Below is a small trained network, with its code and all its weights. Each question gives an input and a target symbol and asks what happens when units are switched off, that is, made to give their printed mean instead of their output.

import numpy as np


def w(rows, s, z=0):
    codes = np.array(rows[::2]) - 128.0
    scale = np.full(codes.shape[1], s)
    scale[-1] = z or s
    return codes * scale


def f(y):
    return np.maximum(y, 0)


def softmax(a):
    e = np.exp(a - a.max(-1, keepdims=True))
    return e / e.sum(-1, keepdims=True)


def log_softmax(a):
    a = a - a.max(-1, keepdims=True)
    return a - np.log(np.exp(a).sum(-1, keepdims=True))


def net(x, mask):
    ids = ['ηθμξτψ'.index(c) for c in x.split()]
    T = len(ids)
    res = E[ids] + P[:T]
    u = 0
    for l in range(3):
        r = res
        for j in range(2):
            rows = slice(3 * j, 3 * j + 3)
            q, k, v = (r @ M[l][rows].T for M in (Q, K, V))
            z = softmax(np.where(np.tri(T) > 0, q @ k.T / 3**0.5, -1e9)) @ v
            o = O[l][rows]
            res = res + np.where(mask[u + j], z, o[:, -1]) @ o[:, :-1]
        u += 2
        y = f(res @ A[l][:, :-1].T + A[l][:, -1])
        res = res + np.where(mask[u : u + 4], y, B[l][:, -1]) @ B[l][:, :-1]
        u += 4
    return log_softmax(res[-1] @ U[:, :-1].T + U[:, -1])


Q, K, V, O, A, B = {}, {}, {}, {}, {}, {}
E = w([
[148,195,211],'η',
[245,2,100],'θ',
[95,190,79],'μ',
[72,117,114],'ξ',
[113,134,188],'τ',
[112,133,187],'ψ',
],0.011)
P = w([
[179,159,110],'0',
[3,65,125],'1',
[62,125,147],'2',
[105,147,120],'3',
[113,166,141],'4',
[146,198,130],'5',
[155,202,137],'6',
[168,218,144],'7',
[164,233,181],'8',
],0.003)
Q[0] = w([
[22,66,105],'0.h1',
[1,68,60],'0.h1',
[214,226,142],'0.h1',
[189,66,119],'0.h2',
[13,81,219],'0.h2',
[145,71,120],'0.h2',
],0.007)
K[0] = w([
[67,254,161],'0.h1',
[38,222,145],'0.h1',
[159,62,65],'0.h1',
[88,109,95],'0.h2',
[186,147,94],'0.h2',
[88,122,82],'0.h2',
],0.0096)
V[0] = w([
[103,166,140],'0.h1',
[254,15,111],'0.h1',
[17,188,164],'0.h1',
[43,25,109],'0.h2',
[80,55,109],'0.h2',
[80,84,138],'0.h2',
],0.0052)
O[0] = w([
[148,170,105,153],'0.h1',
[45,40,226,38],'0.h1',
[253,218,39,170],'0.h1',
[243,94,110,2],'0.h2',
[238,105,106,30],'0.h2',
[179,138,144,84],'0.h2',
],0.0041,0.00076)
A[0] = w([
[240,4,103,254],'0.n1',
[126,127,128,124],'0.n2',
[191,235,119,104],'0.n3',
[233,46,69,172],'0.n4',
],0.0039,0.0045)
B[0] = w([
[255,100,95,252],'0.n1',
[139,121,132,128],'0.n2',
[92,168,91,193],'0.n3',
[178,50,106,178],'0.n4',
],0.0058,0.0026)
Q[1] = w([
[144,90,134],'1.h1',
[104,2,156],'1.h1',
[129,68,161],'1.h1',
[199,34,111],'1.h2',
[145,66,166],'1.h2',
[95,202,56],'1.h2',
],0.0085)
K[1] = w([
[152,82,142],'1.h1',
[170,19,136],'1.h1',
[188,56,113],'1.h1',
[1,214,21],'1.h2',
[28,161,147],'1.h2',
[238,123,109],'1.h2',
],0.0073)
V[1] = w([
[162,1,62],'1.h1',
[88,187,105],'1.h1',
[165,100,185],'1.h1',
[161,51,22],'1.h2',
[178,71,43],'1.h2',
[143,47,39],'1.h2',
],0.0069)
O[1] = w([
[180,181,253,199],'1.h1',
[62,133,74,126],'1.h1',
[196,83,140,98],'1.h1',
[169,251,165,241],'1.h2',
[157,194,140,254],'1.h2',
[164,237,174,207],'1.h2',
],0.0066,0.0016)
A[1] = w([
[149,221,80,147],'1.n1',
[231,100,108,254],'1.n2',
[133,198,88,110],'1.n3',
[118,160,252,64],'1.n4',
],0.0045,0.0031)
B[1] = w([
[92,238,114,255],'1.n1',
[239,134,96,224],'1.n2',
[90,188,115,214],'1.n3',
[18,2,144,216],'1.n4',
],0.0056,0.0044)
Q[2] = w([
[125,126,123],'2.h1',
[112,143,254],'2.h1',
[102,137,250],'2.h1',
[136,131,122],'2.h2',
[162,144,238],'2.h2',
[205,105,131],'2.h2',
],0.0066)
K[2] = w([
[128,133,135],'2.h1',
[191,68,210],'2.h1',
[185,61,254],'2.h1',
[133,130,116],'2.h2',
[79,130,168],'2.h2',
[98,179,90],'2.h2',
],0.0076)
V[2] = w([
[137,133,132],'2.h1',
[117,223,31],'2.h1',
[177,39,150],'2.h1',
[255,92,167],'2.h2',
[22,212,117],'2.h2',
[186,162,129],'2.h2',
],0.0059)
O[2] = w([
[120,119,122,152],'2.h1',
[131,103,239,51],'2.h1',
[145,79,4,252],'2.h1',
[165,162,12,150],'2.h2',
[55,148,248,148],'2.h2',
[151,244,72,168],'2.h2',
],0.0046,0.0034)
A[2] = w([
[200,182,81,2],'2.n1',
[216,197,47,47],'2.n2',
[137,224,12,5],'2.n3',
[2,224,78,51],'2.n4',
],0.0046,0.0059)
B[2] = w([
[98,40,168,197],'2.n1',
[125,95,223,248],'2.n2',
[117,73,232,255],'2.n3',
[144,2,202,232],'2.n4',
],0.0067,0.0069)
U = w([
[53,32,97,80],'η',
[172,94,127,3],'θ',
[102,118,233,64],'μ',
[179,254,86,214],'ξ',
[125,155,36,199],'τ',
[134,160,30,222],'ψ',
],0.0068,0.0049)

Each question gives the input, a string of symbols that net reads in full, and the target symbol t.
The units are the heads (3 rows each of Q, K, V and O) and the neurons (one row each of A and B). Each row of codes is followed by its name. A weight is (code - 128) times the scale printed after its matrix; where a second scale follows, it is the last column's (O, A, B and U).
mask holds one flag per unit, layer by layer, with each layer's heads first. A switched-off unit (its flag False) gives its mean, the last column of its rows in O or B, instead of its output. The means were averaged over made-up inputs and are rounded, as every weight is.
A unit's drop is (log p(t) with every unit on - log p(t) with that unit switched off) / (log p(t) with every unit on - log p(t) with every unit switched off).
The circuit of an input: a set's keep is (log p(t) with only the set's units on - log p(t) with every unit switched off) / (log p(t) with every unit on - log p(t) with every unit switched off). Starting from the 12 units with the biggest drops (on a tie, the unit counted first), units are removed one at a time, each time the one whose removal leaves the highest keep (on an exact tie, the one counted first), for as long as the keep stays at least 0.8.
units of the circuit, in order: the units of the circuit, biggest drop first
top k neurons in layer l: the k neurons of layer l with the biggest drops, biggest first
which heads matter: for each layer, one digit per head in row order, 1 if its drop is at least 0.15 and else 0, layers parted by /
drop when u is switched off: that unit's drop, to one decimal
input θ μ η μ μ μ τ, target τ: which heads matter : 10 / 10 / 10
input μ μ μ μ ξ μ, target μ: units of the circuit, in order : (2.h2; 2.h1)
input η μ ψ, target η: units of the circuit, in order : (1.h2; 1.h1)
input ψ η η μ η τ, target η: units of the circuit, in order : (1.h2)
input η μ μ, target η: units of the circuit, in order : (1.h2; 1.h1)
input ξ τ μ, target ξ: which heads matter : 11 / 00 / 10
input ξ ξ η ψ, target ξ: which heads matter : 11 / 00 / 00
input μ μ ψ θ τ η, target η: which heads matter : 10 / 01 / 10
input η η η η μ η μ η ξ, target η: which heads matter : 01 / 11 / 01
input η η τ θ ψ μ θ θ ψ, target η: units of the circuit, in order : (0.h1; 2.h1; 1.h2)
input ψ η θ μ ξ, target ξ: which heads matter : 10 / 01 / 10
input ξ μ θ, target θ: units of the circuit, in order : (1.h1; 0.n1; 1.n2; 0.n4)
input θ μ η ψ η ξ μ μ ψ, target ψ: which heads matter : 10 / 10 / 10
input μ η μ η μ μ μ, target η: top neuron in layer 1 : (1.n2)
input μ μ μ, target μ: drop when 2.n4 is switched off : 0.1
input η μ η, target η: drop when 1.n4 is switched off : -0.1
input ξ θ η η ψ ξ ξ, target ξ: drop when 2.n3 is switched off : -0.1
input η μ η μ τ, target η: drop when 1.h2 is switched off : 1.8
